Here is a tiny trained network, its code and every weight. The questions are about switching its units off for an input and a class, where a switched-off unit gives its printed mean instead of its output.

import numpy as np


def w(rows, s, z=0):
    codes = np.array(rows[::2]) - 128.0
    scale = np.full(codes.shape[1], s)
    scale[-1] = z or s
    return codes * scale


def f(y):
    return y / 2 * (1 + np.tanh(0.7978845608 * (y + 0.044715 * y**3)))


def log_softmax(a):
    a = a - a.max(-1, keepdims=True)
    return a - np.log(np.exp(a).sum(-1, keepdims=True))


def net(x, mask):
    res = np.array(x, float).reshape(1, 8) / 4 @ E
    y = f(res @ A[0][:, :-1].T + A[0][:, -1])
    res = res + np.where(mask, y, B[0][:, -1]) @ B[0][:, :-1]
    return log_softmax(res[-1] @ U[:, :-1].T + U[:, -1])


A, B = {}, {}
E = w([
[128,127,129],'x0',
[143,249,168],'x1',
[128,128,127],'x2',
[128,127,128],'x3',
[43,136,138],'x4',
[145,154,32],'x5',
[129,130,127],'x6',
[129,128,127],'x7',
],0.015)
A[0] = w([
[131,177,120,173],'neuron 0',
[89,247,124,123],'neuron 1',
[157,138,186,119],'neuron 2',
[202,41,142,186],'neuron 3',
[137,146,183,95],'neuron 4',
[189,93,98,159],'neuron 5',
[150,233,165,232],'neuron 6',
[135,3,114,255],'neuron 7',
[140,2,189,173],'neuron 8',
[111,170,8,220],'neuron 9',
[100,46,116,202],'neuron 10',
[22,136,115,210],'neuron 11',
[118,44,103,236],'neuron 12',
[207,185,177,127],'neuron 13',
[209,203,127,107],'neuron 14',
[115,141,177,111],'neuron 15',
[208,145,136,186],'neuron 16',
],0.015,0.0072)
B[0] = w([
[175,183,196,172],'neuron 0',
[110,164,247,216],'neuron 1',
[196,83,121,161],'neuron 2',
[135,199,164,210],'neuron 3',
[105,38,78,156],'neuron 4',
[155,230,129,176],'neuron 5',
[210,77,225,242],'neuron 6',
[54,207,91,254],'neuron 7',
[52,187,178,237],'neuron 8',
[191,169,78,218],'neuron 9',
[43,139,102,210],'neuron 10',
[9,54,112,190],'neuron 11',
[50,173,71,219],'neuron 12',
[193,66,91,201],'neuron 13',
[178,143,129,201],'neuron 14',
[134,2,128,154],'neuron 15',
[240,117,113,184],'neuron 16',
],0.0084,0.019)
U = w([
[111,188,221,254],'0',
[48,77,147,31],'1',
[140,180,60,32],'2',
[93,69,2,177],'3',
[187,15,145,174],'4',
[113,29,220,76],'5',
[193,126,154,32],'6',
],0.011,0.0071)

Each question gives the input, the list of numbers given to net, and the class t.
The units are the neurons (one row each of A and B). Each row of codes is followed by its name. A weight is (code - 128) times the scale printed after its matrix; where a second scale follows, it is the last column's (A, B and U).
mask holds one flag per neuron, in row order. A switched-off neuron (its flag False) gives its mean, the last column of its row in B, instead of its output. The means were averaged over made-up inputs and are rounded, as every weight is.
A unit's drop is (log p(t) with every unit on - log p(t) with that unit switched off) / (log p(t) with every unit on - log p(t) with every unit switched off).
The circuit of an input: a set's keep is (log p(t) with only the set's units on - log p(t) with every unit switched off) / (log p(t) with every unit on - log p(t) with every unit switched off). Starting from the 12 units with the biggest drops (on a tie, the unit counted first), units are removed one at a time, each time the one whose removal leaves the highest keep (on an exact tie, the one counted first), for as long as the keep stays at least 0.8.
circuit, biggest first: the units of the circuit, biggest drop first
top k neurons: the k neurons with the biggest drops, biggest first
drop of u: that unit's drop, to one decimal
input [2,-6,-5,-8,7,1,-8,-3], class 3: circuit, biggest first => [neuron 1]
input [-3,1,-7,-1,-6,7,3,-3], class 6: circuit, biggest first => [neuron 7; neuron 16]
input [6,-8,8,-1,-1,-5,-6,-5], class 0: top 2 neurons => [neuron 3; neuron 8]
input [-2,-8,5,-1,0,5,-4,-5], class 2: top 2 neurons => [neuron 5; neuron 3]
input [-5,0,-8,-7,-1,2,-5,-7], class 2: top 2 neurons => [neuron 1; neuron 6]
input [5,0,6,-8,-5,1,7,-4], class 2: top 2 neurons => [neuron 6; neuron 1]
input [5,-6,5,-2,0,4,-7,-2], class 2: top 2 neurons => [neuron 5; neuron 3]
input [5,0,-7,8,-1,4,-7,-4], class 2: top 2 neurons => [neuron 6; neuron 1]
input [8,-5,-7,7,-8,1,-3,-8], class 2: top 3 neurons => [neuron 1; neuron 6; neuron 12]
input [-7,8,3,-5,-4,1,1,-2], class 6: drop of neuron 13 => -0.1
input [-3,-1,4,1,-7,3,-5,-6], class 2: drop of neuron 6 => 0.2
input [0,-1,1,4,1,5,2,2], class 3: drop of neuron 1 => 0.3
input [-4,6,-3,-8,-6,1,-8,4], class 6: drop of neuron 14 => 0.1
input [1,-7,5,-6,6,-4,4,7], class 1: top neuron => [neuron 8]
